Here is a tiny trained network, its code and every weight. The questions are about switching its units off for an input and a class, where a switched-off unit gives its printed mean instead of its output.

import numpy as np


def w(rows, s, z=0):
    codes = np.array(rows[::2]) - 128.0
    scale = np.full(codes.shape[1], s)
    scale[-1] = z or s
    return codes * scale


def f(y):
    return y / 2 * (1 + np.tanh(0.7978845608 * (y + 0.044715 * y**3)))


def log_softmax(a):
    a = a - a.max(-1, keepdims=True)
    return a - np.log(np.exp(a).sum(-1, keepdims=True))


def net(x, mask):
    res = np.array(x, float).reshape(1, 5) / 4 @ E
    y = f(res @ A[0][:, :-1].T + A[0][:, -1])
    res = res + np.where(mask, y, B[0][:, -1]) @ B[0][:, :-1]
    return log_softmax(res[-1] @ U[:, :-1].T + U[:, -1])


A, B = {}, {}
E = w([
[151,204,205,73,208],'x0',
[83,84,184,80,48],'x1',
[255,86,166,91,117],'x2',
[71,59,48,76,211],'x3',
[48,20,197,155,180],'x4',
],0.0073)
A[0] = w([
[86,31,55,175,90,165],'N1',
[230,189,139,2,88,253],'N2',
[120,119,101,212,158,138],'N3',
[181,159,191,155,181,221],'N4',
[104,47,124,84,190,100],'N5',
[101,75,148,131,252,143],'N6',
[151,190,86,92,142,240],'N7',
[144,176,49,87,185,227],'N8',
[88,60,144,103,132,98],'N9',
[84,32,157,146,59,230],'N10',
[155,213,223,106,79,194],'N11',
[134,127,68,177,1,237],'N12',
],0.0096,0.0041)
B[0] = w([
[172,134,130,49,143,183],'N1',
[145,254,219,143,84,246],'N2',
[192,152,59,132,203,147],'N3',
[138,209,62,148,55,190],'N4',
[212,110,222,130,199,162],'N5',
[178,138,106,146,219,179],'N6',
[81,181,164,202,63,192],'N7',
[111,190,210,224,111,198],'N8',
[128,111,214,89,147,151],'N9',
[177,108,126,42,43,191],'N10',
[62,152,179,122,44,219],'N11',
[205,200,36,140,137,203],'N12',
],0.0081,0.012)
U = w([
[130,111,13,21,73,102],'0',
[142,193,175,183,17,191],'1',
[117,163,54,211,254,138],'2',
[7,141,169,165,152,110],'3',
[17,114,167,83,85,174],'4',
[134,39,197,102,175,9],'5',
[14,25,91,176,115,2],'6',
[146,94,71,98,103,116],'7',
],0.0084,0.0042)

Each question gives the input, the list of numbers given to net, and the class t.
The units are the neurons (one row each of A and B). Each row of codes is followed by its name. A weight is (code - 128) times the scale printed after its matrix; where a second scale follows, it is the last column's (A, B and U).
mask holds one flag per neuron, in row order. A switched-off neuron (its flag False) gives its mean, the last column of its row in B, instead of its output. The means were averaged over made-up inputs and are rounded, as every weight is.
A unit's drop is (log p(t) with every unit on - log p(t) with that unit switched off) / (log p(t) with every unit on - log p(t) with every unit switched off).
The circuit of an input: a set's keep is (log p(t) with only the set's units on - log p(t) with every unit switched off) / (log p(t) with every unit on - log p(t) with every unit switched off). Starting from all 12 units, units are removed one at a time, each time the one whose removal leaves the highest keep (on an exact tie, the one counted first), for as long as the keep stays at least 0.8.
circuit, biggest first: the units of the circuit, biggest drop first
most important unit: the unit with the biggest drop
k most important neurons: the k neurons with the biggest drops, biggest first
drop when u is switched off: that unit's drop, to one decimal
input [6,-4,3,-4,8], class 2: circuit, biggest first : (N6; N2)
input [2,5,-1,-6,8], class 4: circuit, biggest first : (N2; N12; N8)
input [-7,8,5,-3,8], class 0: most important unit : N10
input [-4,-7,6,-3,6], class 0: circuit, biggest first : (N8; N2)
input [-6,-6,-2,2,3], class 2: circuit, biggest first : (N3; N11)
input [-5,-4,-6,4,-6], class 2: circuit, biggest first : (N2; N10)
input [7,2,3,3,4], class 2: 2 most important neurons : (N6; N10)
input [-4,-2,6,-4,5], class 0: 2 most important neurons : (N2; N8)
input [5,5,2,-7,8], class 4: 3 most important neurons : (N2; N12; N8)
input [-2,-6,-2,1,7], class 2: 2 most important neurons : (N6; N3)
input [6,6,-2,-5,7], class 4: 4 most important neurons : (N2; N12; N8; N7)
input [8,6,-5,-8,4], class 4: drop when N2 is switched off : 0.3
input [-2,8,8,2,2], class 5: drop when N10 is switched off : -0.1
input [-3,-5,-3,3,5], class 2: circuit, biggest first : (N6)
input [0,-4,3,3,4], class 2: drop when N6 is switched off : 0.2
